[100 101 167 101 104 156 107 170] : Z
[101 100 170 101 101 103 111 170] : F
[100 111 102 101 101 170 101 170] : G
all F: [103]
5
next: [101 101 170]
[101]
perm: [100 101 101 104 107 156 167 170]
Z
perm: [170 107 156 104 101 167 101 100]
Z
all G: [101]
3 4 6
perm: [170 101 170 101 101 102 111 100]
G
all Z: [101]
1 3

[135 115 135 134 117 152 135 107 107] = M
[115 102 109 117 152 135 129 142 150] = W
[115 102 109 117 152 144 128 142 150] = T
next: [144 128]
[142]
which: [115 102 109 117 152 135 129 142 150]
W
all M: [135]
0 2 6
next: [115 102 109 117 152 135]
[129]
which: [115 102 109 117 152 144 128 142 150]
T

[114 141 139 131 160 126 136]  K
[129 136 137 133 136 126 131]  L
[112 132 128 128 152 126 133]  Y
[121 135 133 115 154 141 130]  U
[141 140 141 129 146 142 130]  P
[127 127 123 127 123 127 123]  S
[121 126 124 134 129 121 128]  B
[110 126 110 110 138 138 137]  D
[110 138 138 138 110 126 110]  R
[131 129 130 120 132 137 126]  X
[118 131 128 133 140 122 132]  N
perm: [130 120 132 137 126 131 129]
X
all R: [110]
0 4 6
all L: [136]
1 4
all L: [133]
3
perm: [110 110 110 126 138 138 138]
R
all S: [127]
0 1 3 5
all P: [141]
0 2

[128  96 134 101 101 130 132 110 130 125 135 138 130 117 136 117  98 133
 133 132 134 120 121 121 117 141 121 130 104 125 134 128 141 129 112 129
 112 102 135 132 136 129 136 139 118 117 126 112 137 124 121 117 115 114
 127 147] -> V
[132 104 125 126 141 132 128 117 112 120 137 121 135 136 138 101 125 134
 130 112 125 139 118 102 147 121 130 115 130 124 110 133 128 121 117 135
 117 141 134 130 129 127 114 134 112  96  98 129 121 132 133 136 136 101
 127 117] -> E
[130 114 112 125 130 136 102 135 101 118 133 121 136 117 132  97 132 128
 132 104 133 117  96 129 112 129 110 117 130 112 138 121 134 139 117 137
 147 121 129 135 134 117 128 101 120 127 141 130 126 115 134 125 121 136
 141 124] -> Q
all E: [117]
7 34 36 55
next: [121 121 117 141 121 130 104]
[125]
perm: [126 115  96 101 125 104 112 117 121 117 127 139 136 110 128 125 124 121
 130 121 125 135 136 114 135 129 112 133 134 132 134 117 137 120 130 130
 129 136 130 102 117 132 141 127 134 112 141 128 138 101 118 133  98 121
 147 132]
E
next: [117 141 121 130 104]
[125]
next: [141 129 112 129 112]
[102]
all V: [130]
5 8 12 27
perm: [ 96  98 101 101 102 104 110 112 112 112 114 115 117 117 117 117 117 118
 120 121 121 121 121 124 125 125 126 127 128 128 129 129 129 130 130 130
 130 132 132 132 133 133 134 134 134 135 135 136 136 136 137 138 139 141
 141 147]
V

[123 125 118 124 134 131 121 117 139 119 139 135 110 150 127 145 144 130
 118 131 134 103 137 139 134 121 125 130 125 141 137] = sek
[140 124 136 130 128 127 123 131 132 126 136 134 123 126 126 139 139 133
 121 121 131 121 133 133 126 133 130 113 131 124 126] = Zada
[129 123 119 123 127 130 130 118 138 120 131 138 118 146 121 133 144 130
 122 127 138 112 136 132 139 117 124 136 122 135 134] = daf
[126 115 118 132 120 136 124 120 143 125 131 139 125 151 119 132 143 128
 129 125 134 114 140 137 141 122 128 136 128 140 137] = pizaz
[122 123 121 137 123 139 125 129 142 116 146 146 111 147 119 140 132 122
 126 134 140 122 131 136 132 123 124 120 128 140 126] = fud
[123 130 121 130 103 145 126 129 119 131 131 123 122 140 131 141 116 141
 134 134 124 117 140  96 130 133 147 142 129 135 119] = lud
[128 126 121 122 130 134 127 131 128 118 118 131 127 130 123 131 130 137
 122 126 135 116 119 127 133 136 120 122 128 117 131] = sato
[119 124 130 127 118 141 127 127 144 127 131 146 127 148 126 145 134 123
 127 129 128 109 141 133 140 127 124 119 122 139 134] = Peped
[123 121 123 136 124 135 127 124 145 120 145 140 123 134 129 139 130 120
 125 132 131 120 133 137 139 125 121 123 120 128 128] = Motad
[133 127 130 131 120 130 129 136 123 128 131 127 120 133 123 138 130 131
 120 121 137 117 133 123 122 131 127 109 129 123 136] = dutun
[128 126 121 122 116 134 127 131 128 121 118 131 127 130 123 131 130 137
 122 125 135 116 119 127 133 136 120 122 128 117 135] = pumaz
perm: [137 140 128 136 128 122 141 137 140 114 134 125 129 128 143 132 119 151
 125 139 131 125 143 120 124 136 120 132 118 115 126]
pizaz
all Peped: [127]
3 6 7 9 12 18 25

[120 122 165 139]  zomom
[120 130  92 139]  zos
[120 122 169 134]  Pegim
[134 122 120 168]  Vek
[120 122 169 135]  nuv
[120 123 165  95]  karak
[100 122 100 122]  nane
all nane: [122]
1 3
all zomom: [120]
0
perm: [134 169 122 120]
Pegim
next: [123 165]
[95]
next: [122 100]
[122]
perm: [120 122 134 169]
Pegim

[143 149 121 130 151 112]  Kono
[102 107 126 109 110 131]  lan
[149 123 136  86 121 146]  Guf
[103 107 131 103 106 135]  som
[ 98 133 116 128 142  98]  rav
[148 119 140 133 119 153]  zad
[149 123 113  86 121 146]  mitip
[107 128 118 133 121 122]  noni
[133 128  97 142 116  98]  Tulem
[106 121 106 158 120 125]  dis
[134 133 119 119 138 119]  perot
all Tulem: [97]
2
next: [113  86 121]
[146]
perm: [133 116 128 142  98  98]
rav
next: [106 121 106 158]
[120]
next: [107 126 109]
[110]
next: [ 98 133 116]
[128]
all perot: [119]
2 3 5

[120 139 121 134 133 121]  H
[134 134 111  90  90 134]  A
[164 129 102  97 123 134]  C
[101 132 141 151 113 115]  J
all H: [121]
2 5
all A: [134]
0 1 5

[118 123 131 132 130 141 136 137 125 120 138 126 129 129 130 136 134 123
 142 130 131 128 135 138 130 109 139 118 124 141 120 131 124 132 132 125
 134 136 132 125 127 143 123 125 126 122 130] = beto
[125 136 137 132 142 135 136 132 138 131 123 130 141 136 124 122 132 109
 120 118 130 128 134 124 127 130 129 131 123 134 132 124 130 125 126 131
 125 138 123 124 130 118 120 139 129 126 122] = segi
[118 123 131 132 130 141 136 137 125 120 138 126 129 129 130 136 134 123
 142 130 135 128 131 122 130 109 139 118 124 124 120 131 124 132 132 125
 134 136 132 125 127 138 123 125 126 122 130] = Nesul
next: [135 128 131]
[122]
all Nesul: [124]
28 29 32
perm: [109 118 118 120 120 122 122 123 123 123 124 124 124 125 125 125 125 126
 126 127 128 129 129 130 130 130 130 130 131 131 131 132 132 132 132 134
 134 135 136 136 136 137 138 138 139 141 142]
Nesul
which: [118 123 131 132 130 141 136 137 125 120 138 126 129 129 130 136 134 123
 142 130 131 128 135 138 130 109 139 118 124 141 120 131 124 132 132 125
 134 136 132 125 127 143 123 125 126 122 130]
beto
next: [123 134 132 124 130 125]
[126]

[101 143 102 100 108 100] : Vez
[ 99 136 115  98 135 140] : kidor
[153 113 152 146 158 123] : Vufos
[153 113 152 146 140 136] : Nat
[132 114 110 138 114 121] : korek
[152 146 139 136 103 108] : Fopa
perm: [136 103 108 152 146 139]
Fopa
all Vez: [100]
3 5
next: [ 99 136 115  98]
[135]
next: [152 146 140]
[136]

[163 114 101 142  94 115]  geb
[164 101 142  94 115 100]  mubo
[114 142 101 114 142 101]  mir
perm: [ 94 100 101 115 142 164]
mubo
which: [164 101 142  94 115 100]
mubo
all mir: [142]
1 4
perm: [100 115  94 142 101 164]
mubo
next: [164 101]
[142]
all mir: [101]
2 5

[117 114 109 123 119 123 118 123 122 114 152 122 125 116 107 121 122] = vabas
[161 159 108 101 159 110 105 109 124 161 109 161 113 157 108 162 109] = Mifi
[111 124 161 109 152 103 103 103 108 145 136 151 104 139 138 150 103] = tarun
[124 152 145 139 161 111 109 103 151 103 150 138 109 136 103 103 104] = muf
[113 115 147 119 118 115 118 114 108 114 132 119 112 109 148 115 115] = vad
[156 157 132 125 152 130 131 129 138 158 101 152 130 156 134 153 131] = ler
[167 165 111  94 165 102  99 100 119 166 104 167 106 163 111 167 102] = med
[127 131 107 153 118 158 155 157 157 129 108 121 158 135 109 122 157] = Pepab
[109 110 127 138 110 136 137 136 127 111 130 110 133 110 127 110 136] = zus
next: [109 124 161 109]
[161]
all vad: [114]
7 9
perm: [109 161 136 103 103 150 111 103 151 139 124 103 145 138 108 104 152]
tarun
next: [107 153 118 158 155]
[157]

[124 137 117 112 151 138 129 133 120]  kadit
[122 115 122 120 137 123 130 133 121]  vub
[131 155 146 148 109 162 142 145 137]  vena
[115 124 120 133 121 130 137 123 123]  nadi
[111 141 137 120 145 150 124 163 130]  Kib
[107 146 111 119 155 146 142 112 113]  gav
[137 133 122 130 122 124 120 121 115]  kur
[136 109 139 146  99 109 124 122 140]  tik
[152 129 123 118 143 119 122 115 130]  Ras
[133 130 124 121 137 123 120 122 115]  fereg
[112 117 118 113 133 124 118 144 111]  dubi
[100 146 116 115 134 151 145 139 121]  fibos
perm: [133 120 124 137 117 112 151 138 129]
kadit
perm: [115 120 121 122 123 124 130 133 137]
fereg
all gav: [146]
1 5
perm: [130 123 124 133 122 121 115 137 120]
fereg
perm: [137 120 130 122 124 122 133 115 121]
kur

[128 107 114 118 111 129 115 115 138 140 106 129 128 131 125 122 114 121
 106 106 107 133 120 125 130 135 138 106 122 118 121 135 141 128 116 116
 107 110 107 124 121 131 111 113 116 125 104 134] -> zat
[106 147 129 141 131 114 124 126 144 111 147 107 147 147 150 130 128 109
 113 109 147 132 113 134 128 147 125 139 111 129 126 121 115 109 111 113
 118 118 136 125 115 146 147 130 128 107 113 147] -> Nusi
[114 129 113 107 130 150 126 109 136 147 131 147 121 132 147 126 113 141
 109 118 111 147 147 147 128 139 134 109 129 130 115 124 144 147 128 128
 125 111 147 147 111 113 107 118 106 113 115 125] -> fabe
all zat: [125]
14 23 45
next: [118 121 135]
[141]
all fabe: [113]
2 16 41 45
all fabe: [128]
24 34 35
perm: [118 106 113 115 125 114 129 113 107 130 150 126 109 136 147 131 147 121
 132 147 126 113 141 109 118 111 147 147 147 128 139 134 109 129 130 115
 124 144 147 128 128 125 111 147 147 111 113 107]
fabe

[117 119 118 128 134 116 130] -> ronal
[108 114 107 137 159 100 132] -> gos
[124 114 119 128 158 113 130] -> mugok
[117 119 118 128 132 117 130] -> suf
[109 114 114 132 159 102 130] -> bab
[117 109 117 106 117 106 129] -> vis
[114 111 111 128 161 106 130] -> Rokug
[117 114 118 128 162 106 130] -> Zumel
[111 106 111 128 114 130 160] -> mana
all vis: [106]
3 5
which: [117 119 118 128 132 117 130]
suf
perm: [111 111 128 161 106 130 114]
Rokug

[130 126 118 118 103 144 127 119 135 129 141 125 132 104 137 112 141 146
 109 121 152 132 137 139 139 116 162 131 120 136 145 123 132] -> zemov
[128 118 125 125 122 133 129 126 129 128 134 128 128 120 130 121 133 134
 123 125 135 130 131 133 132 123 137 128 125 130 133 126 128] -> Gam
[139 127 124 124  89 151 128 117 135 125 122 141 142  97 160 119 131 133
  98 108 168 136 167 144 141 123 171 137 115 127 166 121 128] -> vozod
[132 127 125 125 106 140 127 122 133 127 125 133 135 112 143 124 131 132
 112 119 149 132 146 135 135 125 152 133 121 130 146 125 129] -> fale
[121 152 137 132 132 118 137 109 139 136 162 146 104 125 135 123 118 118
 144 131 141 127 126 141 145 120 139 130 129 116 132 112 103] -> Zimeg
perm: [137 112 141 146 109 121 152 132 137 139 139 116 162 131 120 136 145 123
 132 130 126 118 118 103 144 127 119 135 129 141 125 132 104]
zemov
next: [128 117]
[135]

[147 136 137 121 121 125 141 124] = Mef
[147 136 137 121 129 125 126 157] = Ligit
[147 130 137 130 117 147 113 130] = lito
all Mef: [125]
5
all lito: [130]
1 3 7
next: [117 147]
[113]
all Mef: [124]
7

[135 134 126 131] : mov
[120 143 149 111] : zomi
[133 113 109 133] : Nuko
[129 110 107 132] : bem
[112 108 108 120] : zipep
[135 134 129 131] : Suz
[112 122 108 106] : nemer
[112 107 108 122] : fekeb
perm: [108 120 112 108]
zipep
perm: [107 108 112 122]
fekeb

[126 124 133 132 133 120 118 130 124 137 135 118 119 124 126 130] -> bagu
[128 127 124 127 125 141 136 127 132 110 127 127 134 127 128 144] -> sir
[128 111 125 127 126 121 132 127 130 143 121 155 131 127 128  97] -> fasu
[127 123 120 125 123 138 135 127 130 117 124 134 136 124 128 136] -> Nazu
[130 139 135 132 134 119 120 131 123 138 135 117 120 133 130 129] -> Tetul
all bagu: [124]
1 8 13
next: [127 130 117 124 134]
[136]
perm: [124 128 136 127 123 120 125 123 138 135 127 130 117 124 134 136]
Nazu

[127 131 131 112 109 152 144] = Det
[145 152 155 154 159 125 150] = riz
[150 159 125 154 154 145 152] = lak
[141 100 126 115 135 101 120] = deto
[125 153 149 151 140 149 141] = Kidod
[140 125 151 153 149 141 148] = gare
[110 126 106 100 107 111 127] = bama
next: [151 153 149 141]
[148]
perm: [100 106 107 110 111 126 127]
bama
perm: [125 140 141 149 149 151 153]
Kidod
perm: [150 159 145 125 152 155 154]
riz
next: [125 151 153]
[149]

[ 97 161 138 170 160] = zumar
[151 110 145 104 149] = kap
[ 94 137 134 123 128] = vusom
[161 138 160  98 170] = Bepeg
[111 111 111 111 128] = lese
[ 94 111 134 119 151] = gozip
perm: [170  98 160 138 161]
Bepeg
all lese: [111]
0 1 2 3
next: [134 119]
[151]
perm: [170 161 138 160  98]
Bepeg
which: [111 111 111 111 128]
lese
next: [ 94 137]
[134]

[125 115 124 130 130 124 135 129 143 138 138 141 136 142 136 143 141 129
 135 128 135 134 134 138 129 128 137 144 147 142 138 128]  Ladi
[123 124 114 114 120 119 114 115 119 124 128 133 140 133 128 117 115 118
 121 118 121 117 123 125 127 127 130 131 130 128 126 127]  Mevov
[140 137 120 128 125 124 135 129 143 138 138 141 136 142 136 143 141 129
 135 128 133 128 128 134 146 140 140 132 132 141 136 137]  Gisu
[136 125 135 115 135 142 138 142 128 129 128 136 124 134 138 141 138 147
 129 144 141 129 136 124 134 143 143 128 135 130 130 138]  tagob
[119 122 120 134 134 144 145 141 151 138 135 127 127 126 127 131 134 130
 117 119 116 121 126 131 135 135 132 131 129 124 121 122]  lotef
[121 118 122 132 125 115 121 130 130 131 124 120 123 121 132 128 134 142
 148 152 146 145 141 148 149 152 153 157 159 149 147 141]  Dur
[121 131 124 129 132 129 125 118 124 125 120 120 122 119 127 113 118 123
 126 129 126 123 122 124 118 123 125 122 116 116 133 134]  sigeg
[142 137 144 143 138 143 136 136 131 133 126 130 136 136 137 135 135 138
 134 133 128 128 125 117 116 119 122 128 113 123 121 112]  kuvo
all Mevov: [114]
2 3 6
next: [148 149 152 153]
[157]
perm: [116 117 119 119 120 121 121 122 122 124 126 126 127 127 127 129 130 131
 131 131 132 134 134 134 135 135 135 138 141 144 145 151]
lotef
perm: [128 138 142 147 144 137 128 129 138 134 134 135 128 135 129 141 143 136
 142 136 141 138 138 143 129 135 124 130 130 124 115 125]
Ladi
next: [125 115 121 130 130]
[131]

